Below are the code and all the weights of a small trained network. Each question names an input and a target symbol and asks about switching units off, where a switched-off unit gives its printed mean instead of its output.

import numpy as np


def w(rows, s, z=0):
    codes = np.array(rows[::2]) - 128.0
    scale = np.full(codes.shape[1], s)
    scale[-1] = z or s
    return codes * scale


def norm(h):
    return h / np.sqrt((h * h).mean(-1, keepdims=True) + 1e-5)


def f(y):
    return np.maximum(y, 0)


def softmax(a):
    e = np.exp(a - a.max(-1, keepdims=True))
    return e / e.sum(-1, keepdims=True)


def log_softmax(a):
    a = a - a.max(-1, keepdims=True)
    return a - np.log(np.exp(a).sum(-1, keepdims=True))


def net(x, mask):
    ids = ['βγδζηθμπστφψ'.index(c) for c in x.split()]
    T = len(ids)
    res = E[ids] + P[:T]
    u = 0
    for l in range(2):
        q, k, v = (norm(res) @ M[l].T for M in (Q, K, V))
        z = softmax(np.where(np.tri(T) > 0, q @ k.T / 3**0.5, -1e9)) @ v
        res = res + np.where(mask[u], z, O[l][:, -1]) @ O[l][:, :-1]
        u += 1
        y = f(norm(res) @ A[l][:, :-1].T + A[l][:, -1])
        res = res + np.where(mask[u : u + 12], y, B[l][:, -1]) @ B[l][:, :-1]
        u += 12
    return log_softmax(norm(res)[-1] @ U[:, :-1].T + U[:, -1])


Q, K, V, O, A, B = {}, {}, {}, {}, {}, {}
E = w([
[77,160,170,126,138,160],'β',
[83,126,142,134,103,112],'γ',
[57,181,166,148,144,163],'δ',
[120,62,177,59,11,112],'ζ',
[137,83,149,184,98,123],'η',
[187,168,76,146,198,158],'θ',
[162,84,96,158,206,124],'μ',
[124,242,187,107,43,254],'π',
[108,162,106,108,104,162],'σ',
[59,213,134,125,132,39],'τ',
[201,108,115,87,143,60],'φ',
[105,107,188,168,189,174],'ψ',
],0.0089)
P = w([
[100,151,105,255,190,141],'0',
[139,78,101,165,103,136],'1',
[139,71,134,163,94,121],'2',
[143,75,141,157,93,116],'3',
[144,83,137,160,87,113],'4',
[138,87,127,170,96,112],'5',
],0.0026)
Q[0] = w([
[132,217,68,158,102,104],'0.h0',
[138,92,106,253,106,124],'0.h0',
[169,135,84,166,253,147],'0.h0',
],0.0058)
K[0] = w([
[77,128,124,109,179,63],'0.h0',
[173,11,253,203,88,136],'0.h0',
[143,57,55,135,225,159],'0.h0',
],0.0055)
V[0] = w([
[223,193,75,140,75,192],'0.h0',
[174,167,42,191,52,190],'0.h0',
[88,4,160,179,149,179],'0.h0',
],0.0034)
O[0] = w([
[161,136,147,179,85,176,5],'0.h0',
[123,89,161,182,41,45,102],'0.h0',
[253,167,70,104,71,167,218],'0.h0',
],0.0043,0.0015)
A[0] = w([
[179,149,96,105,106,188,248],'0.n0',
[114,106,253,101,128,149,134],'0.n1',
[161,166,129,195,187,142,163],'0.n2',
[139,45,61,133,162,71,220],'0.n3',
[156,152,134,47,136,133,140],'0.n4',
[136,116,32,150,229,116,101],'0.n5',
[89,123,200,230,158,128,43],'0.n6',
[109,201,94,182,151,204,175],'0.n7',
[171,53,136,131,153,211,67],'0.n8',
[168,76,108,152,83,137,158],'0.n9',
[186,138,65,70,64,115,212],'0.n10',
[202,82,114,152,251,218,122],'0.n11',
],0.0045,0.0012)
B[0] = w([
[67,148,179,180,97,94,202],'0.n0',
[127,205,29,172,69,161,235],'0.n1',
[173,99,88,34,86,141,196],'0.n2',
[128,209,163,101,46,108,213],'0.n3',
[154,196,193,171,144,147,161],'0.n4',
[126,249,33,103,37,154,199],'0.n5',
[169,78,107,102,66,132,196],'0.n6',
[174,193,164,114,89,121,227],'0.n7',
[80,95,128,186,227,50,175],'0.n8',
[211,155,116,160,191,84,235],'0.n9',
[95,180,123,189,159,137,254],'0.n10',
[73,119,2,109,126,143,228],'0.n11',
],0.0036,0.0025)
Q[1] = w([
[176,143,99,187,104,7],'1.h0',
[4,167,193,103,43,53],'1.h0',
[51,74,124,212,192,92],'1.h0',
],0.0041)
K[1] = w([
[98,115,104,254,157,139],'1.h0',
[120,69,159,151,231,60],'1.h0',
[60,166,209,131,93,103],'1.h0',
],0.0058)
V[1] = w([
[52,38,124,141,70,230],'1.h0',
[41,98,2,202,162,181],'1.h0',
[171,254,133,133,32,135],'1.h0',
],0.0025)
O[1] = w([
[88,215,21,71,123,58,115],'1.h0',
[128,103,8,155,143,92,126],'1.h0',
[77,143,130,254,208,165,254],'1.h0',
],0.0051,0.0031)
A[1] = w([
[227,82,242,166,195,160,236],'1.n0',
[58,192,113,170,170,139,118],'1.n1',
[103,170,89,69,111,107,139],'1.n2',
[89,129,101,114,205,191,146],'1.n3',
[104,133,45,136,179,81,114],'1.n4',
[96,90,184,47,81,63,152],'1.n5',
[144,139,192,170,89,118,135],'1.n6',
[117,136,151,164,167,1,113],'1.n7',
[143,205,212,199,140,223,250],'1.n8',
[150,105,86,142,69,126,219],'1.n9',
[108,144,218,117,139,130,213],'1.n10',
[141,77,97,216,121,148,192],'1.n11',
],0.0049,0.0012)
B[1] = w([
[253,150,180,141,202,111,151],'1.n0',
[138,63,137,135,87,106,246],'1.n1',
[132,150,93,131,208,121,162],'1.n2',
[154,153,93,155,166,169,159],'1.n3',
[120,96,102,95,85,190,188],'1.n4',
[117,128,102,158,206,114,209],'1.n5',
[112,140,137,87,175,151,215],'1.n6',
[165,115,144,161,148,190,192],'1.n7',
[137,99,134,78,134,79,252],'1.n8',
[138,161,113,98,163,137,212],'1.n9',
[163,100,89,168,168,155,186],'1.n10',
[162,179,163,108,138,133,197],'1.n11',
],0.0064,0.004)
U = w([
[141,160,39,146,159,250,166],'β',
[126,125,136,137,154,137,4],'γ',
[46,121,136,232,221,99,127],'δ',
[57,211,161,37,198,138,118],'ζ',
[140,112,174,106,141,151,94],'η',
[105,202,202,140,85,255,139],'θ',
[156,121,125,70,95,106,106],'μ',
[99,73,136,194,45,188,155],'π',
[103,170,176,174,63,28,139],'σ',
[76,2,143,86,141,165,155],'τ',
[247,127,195,156,189,129,149],'φ',
[149,148,50,123,120,72,142],'ψ',
],0.0085,0.0031)

Each question gives the input, a string of symbols that net reads in full, and the target symbol t.
The units are the heads (3 rows each of Q, K, V and O) and the neurons (one row each of A and B). Each row of codes is followed by its name. A weight is (code - 128) times the scale printed after its matrix; where a second scale follows, it is the last column's (O, A, B and U).
mask holds one flag per unit, layer by layer, with each layer's heads first. A switched-off unit (its flag False) gives its mean, the last column of its rows in O or B, instead of its output. The means were averaged over made-up inputs and are rounded, as every weight is.
A unit's drop is (log p(t) with every unit on - log p(t) with that unit switched off) / (log p(t) with every unit on - log p(t) with every unit switched off).
The circuit of an input: a set's keep is (log p(t) with only the set's units on - log p(t) with every unit switched off) / (log p(t) with every unit on - log p(t) with every unit switched off). Starting from the 12 units with the biggest drops (on a tie, the unit counted first), units are removed one at a time, each time the one whose removal leaves the highest keep (on an exact tie, the one counted first), for as long as the keep stays at least 0.8.
circuit, biggest first: the units of the circuit, biggest drop first
k most important neurons: the k neurons with the biggest drops, biggest first
k most important neurons of layer l: the k neurons of layer l with the biggest drops, biggest first
input γ γ ζ β, target ζ: circuit, biggest first => [1.n8]
input φ η ψ τ ψ γ, target β: circuit, biggest first => [1.h0; 0.h0; 1.n8]
input ψ γ δ, target ψ: 3 most important neurons of layer 1 => [1.n8; 1.n1; 1.n6]
input θ τ ζ β, target τ: 2 most important neurons of layer 0 => [0.n5; 0.n11]
input β π μ γ τ β, target τ: circuit, biggest first => [1.n8; 1.n1]
input τ π γ τ δ, target τ: 2 most important neurons of layer 1 => [1.n8; 1.n1]
input π ζ θ φ τ β, target φ: 4 most important neurons => [0.n11; 0.n5; 1.n8; 1.n0]
input ζ θ ζ, target θ: 3 most important neurons => [1.n8; 0.n1; 1.n1]
input ζ ζ γ ζ, target ζ: 2 most important neurons => [1.n1; 1.n5]
input θ ζ ζ, target θ: 4 most important neurons => [1.n8; 0.n1; 1.n1; 0.n10]
input μ τ σ, target τ: 3 most important neurons => [0.n5; 0.n1; 1.n8]
input φ ζ ζ, target φ: 2 most important neurons of layer 1 => [1.n0; 1.n5]
input σ ζ ζ, target σ: 2 most important neurons => [1.n7; 1.n4]
input β ψ γ, target β: circuit, biggest first => [0.h0]
input μ γ γ, target π: 2 most important neurons => [0.n5; 0.n7]
input σ ζ β, target σ: 2 most important neurons => [0.n1; 1.n8]
input δ η γ, target φ: 2 most important neurons of layer 0 => [0.n11; 0.n9]
input δ γ τ γ δ, target τ: 2 most important neurons of layer 1 => [1.n8; 1.n1]
input γ ζ β σ, target σ: 3 most important neurons of layer 1 => [1.n8; 1.n1; 1.n5]
input τ ζ τ μ ζ, target τ: 2 most important neurons => [1.n5; 0.n5]
input θ τ φ δ, target φ: 2 most important neurons of layer 1 => [1.n0; 1.n8]
input γ θ τ μ π ψ, target β: 2 most important neurons => [0.n11; 0.n1]
input ψ θ φ ζ, target φ: 2 most important neurons of layer 1 => [1.n5; 1.n4]
input θ ζ δ γ, target π: 2 most important neurons of layer 1 => [1.n1; 1.n5]
input σ β ζ, target σ: 4 most important neurons of layer 0 => [0.n1; 0.n11; 0.n2; 0.n9]
input γ ζ ζ δ ζ, target ζ: 3 most important neurons => [1.n1; 1.n6; 1.n5]
input ζ γ σ, target σ: most important neuron of layer 0 => [0.n11]
